Below are the code and all the weights of a small trained network. Each question names an input and a target symbol and asks about switching units off, where a switched-off unit gives its printed mean instead of its output.

import numpy as np


def w(rows, s, z=0):
    codes = np.array(rows[::2]) - 128.0
    scale = np.full(codes.shape[1], s)
    scale[-1] = z or s
    return codes * scale


def norm(h):
    return h / np.sqrt((h * h).mean(-1, keepdims=True) + 1e-5)


def f(y):
    return np.maximum(y, 0)


def softmax(a):
    e = np.exp(a - a.max(-1, keepdims=True))
    return e / e.sum(-1, keepdims=True)


def log_softmax(a):
    a = a - a.max(-1, keepdims=True)
    return a - np.log(np.exp(a).sum(-1, keepdims=True))


def net(x, mask):
    ids = ['γηθλμξπσφψ'.index(c) for c in x.split()]
    T = len(ids)
    res = E[ids] + P[:T]
    r = norm(res)
    for j in range(2):
        rows = slice(2 * j, 2 * j + 2)
        q, k, v = (r @ M[0][rows].T for M in (Q, K, V))
        z = softmax(np.where(np.tri(T) > 0, q @ k.T / 2**0.5, -1e9)) @ v
        o = O[0][rows]
        res = res + np.where(mask[j], z, o[:, -1]) @ o[:, :-1]
    y = f(norm(res) @ A[0][:, :-1].T + A[0][:, -1])
    res = res + np.where(mask[2:18], y, B[0][:, -1]) @ B[0][:, :-1]
    return log_softmax(norm(res)[-1] @ U[:, :-1].T + U[:, -1])


Q, K, V, O, A, B = {}, {}, {}, {}, {}, {}
E = w([
[254,64,59,90],'γ',
[145,117,37,147],'η',
[222,192,143,77],'θ',
[51,144,120,130],'λ',
[140,201,91,140],'μ',
[125,102,96,71],'ξ',
[78,133,134,143],'π',
[170,91,135,180],'σ',
[174,145,46,124],'φ',
[37,183,134,75],'ψ',
],0.02)
P = w([
[33,68,2,136],'0',
[66,89,47,132],'1',
[82,110,89,128],'2',
[102,121,121,120],'3',
[119,132,165,116],'4',
[116,129,176,112],'5',
[135,143,197,99],'6',
[117,117,143,113],'7',
[109,133,122,108],'8',
],0.0058)
Q[0] = w([
[85,43,147,46],'head 0',
[122,201,42,109],'head 0',
[77,226,186,251],'head 1',
[32,102,189,60],'head 1',
],0.011)
K[0] = w([
[223,72,144,161],'head 0',
[191,157,228,107],'head 0',
[121,255,132,251],'head 1',
[52,195,40,129],'head 1',
],0.008)
V[0] = w([
[93,230,106,171],'head 0',
[219,120,161,254],'head 0',
[119,102,178,210],'head 1',
[175,204,158,153],'head 1',
],0.0083)
O[0] = w([
[26,212,30,172,251],'head 0',
[145,169,152,170,105],'head 0',
[116,46,103,254,154],'head 1',
[100,130,46,159,35],'head 1',
],0.0087,0.0021)
A[0] = w([
[149,106,114,155,98],'neuron 0',
[97,133,158,77,72],'neuron 1',
[134,103,105,22,155],'neuron 2',
[122,50,161,148,115],'neuron 3',
[141,121,102,119,96],'neuron 4',
[38,121,197,165,92],'neuron 5',
[132,114,134,150,84],'neuron 6',
[94,254,232,88,199],'neuron 7',
[147,88,142,174,115],'neuron 8',
[87,181,116,178,4],'neuron 9',
[203,162,123,75,190],'neuron 10',
[129,90,80,116,183],'neuron 11',
[93,158,162,128,207],'neuron 12',
[172,107,161,143,166],'neuron 13',
[94,93,151,56,125],'neuron 14',
[107,103,109,125,51],'neuron 15',
],0.013,0.0033)
B[0] = w([
[82,147,158,147,184],'neuron 0',
[174,180,181,190,166],'neuron 1',
[111,124,215,126,222],'neuron 2',
[139,158,119,207,195],'neuron 3',
[131,78,180,103,154],'neuron 4',
[191,54,160,110,182],'neuron 5',
[156,152,140,109,152],'neuron 6',
[99,129,80,195,254],'neuron 7',
[155,172,94,182,205],'neuron 8',
[121,159,54,80,180],'neuron 9',
[112,100,125,162,223],'neuron 10',
[153,106,186,152,220],'neuron 11',
[168,9,88,183,182],'neuron 12',
[130,144,57,158,184],'neuron 13',
[145,176,254,152,176],'neuron 14',
[112,18,99,81,137],'neuron 15',
],0.0072,0.006)
U = w([
[249,86,165,94,242],'γ',
[122,37,73,86,26],'η',
[190,247,145,134,13],'θ',
[35,74,146,144,47],'λ',
[62,219,23,142,149],'μ',
[179,156,241,97,239],'ξ',
[100,56,136,132,3],'π',
[214,123,99,248,175],'σ',
[175,117,67,45,223],'φ',
[47,194,185,147,220],'ψ',
],0.012,0.0038)

Each question gives the input, a string of symbols that net reads in full, and the target symbol t.
The units are the heads (2 rows each of Q, K, V and O) and the neurons (one row each of A and B). Each row of codes is followed by its name. A weight is (code - 128) times the scale printed after its matrix; where a second scale follows, it is the last column's (O, A, B and U).
mask holds one flag per unit, heads first, then neurons. A switched-off unit (its flag False) gives its mean, the last column of its rows in O or B, instead of its output. The means were averaged over made-up inputs and are rounded, as every weight is.
A unit's drop is (log p(t) with every unit on - log p(t) with that unit switched off) / (log p(t) with every unit on - log p(t) with every unit switched off).
The circuit of an input: a set's keep is (log p(t) with only the set's units on - log p(t) with every unit switched off) / (log p(t) with every unit on - log p(t) with every unit switched off). Starting from the 12 units with the biggest drops (on a tie, the unit counted first), units are removed one at a time, each time the one whose removal leaves the highest keep (on an exact tie, the one counted first), for as long as the keep stays at least 0.8.
circuit, biggest first: the units of the circuit, biggest drop first
most important unit: the unit with the biggest drop
top k neurons: the k neurons with the biggest drops, biggest first
which heads matter: for each layer, one digit per head in row order, 1 if its drop is at least 0.15 and else 0, layers parted by /
drop when u is switched off: that unit's drop, to one decimal
input σ ψ φ η, target η: which heads matter -> 10
input ξ μ φ φ λ φ ξ η, target ξ: which heads matter -> 01
input σ σ φ σ λ, target σ: circuit, biggest first -> (neuron 7; head 0; neuron 5)
input θ λ μ λ σ θ, target σ: which heads matter -> 00
input φ μ η, target μ: circuit, biggest first -> (head 0; head 1)
input μ φ λ μ λ, target μ: circuit, biggest first -> (head 0; neuron 9)
input σ θ σ μ γ λ, target σ: top neuron -> (neuron 12)
input ψ φ ξ ψ η, target ξ: circuit, biggest first -> (head 1; neuron 2)
input ξ η λ, target ξ: circuit, biggest first -> (head 0; neuron 14; head 1; neuron 5)
input σ ψ ψ μ λ, target μ: circuit, biggest first -> (head 1; neuron 9)
input π π λ π σ μ η φ, target μ: top 2 neurons -> (neuron 12; neuron 5)
input θ λ σ π ξ φ, target ξ: circuit, biggest first -> (head 1; neuron 2; head 0)
input π μ π, target μ: circuit, biggest first -> (head 0; neuron 9)
input π θ σ μ μ φ η, target μ: circuit, biggest first -> (head 0; neuron 12)
input σ σ ξ σ θ, target σ: most important unit -> neuron 7
input η λ λ ξ γ φ, target γ: which heads matter -> 10
input μ λ φ, target μ: top 2 neurons -> (neuron 5; neuron 12)
input θ φ σ π μ μ λ π θ, target μ: drop when neuron 7 is switched off -> 0.2
input γ μ π φ σ σ π, target σ: drop when neuron 5 is switched off -> 0.2
input π λ μ φ μ π, target μ: most important unit -> head 1
input φ ψ φ ψ φ, target φ: drop when head 0 is switched off -> 0.2
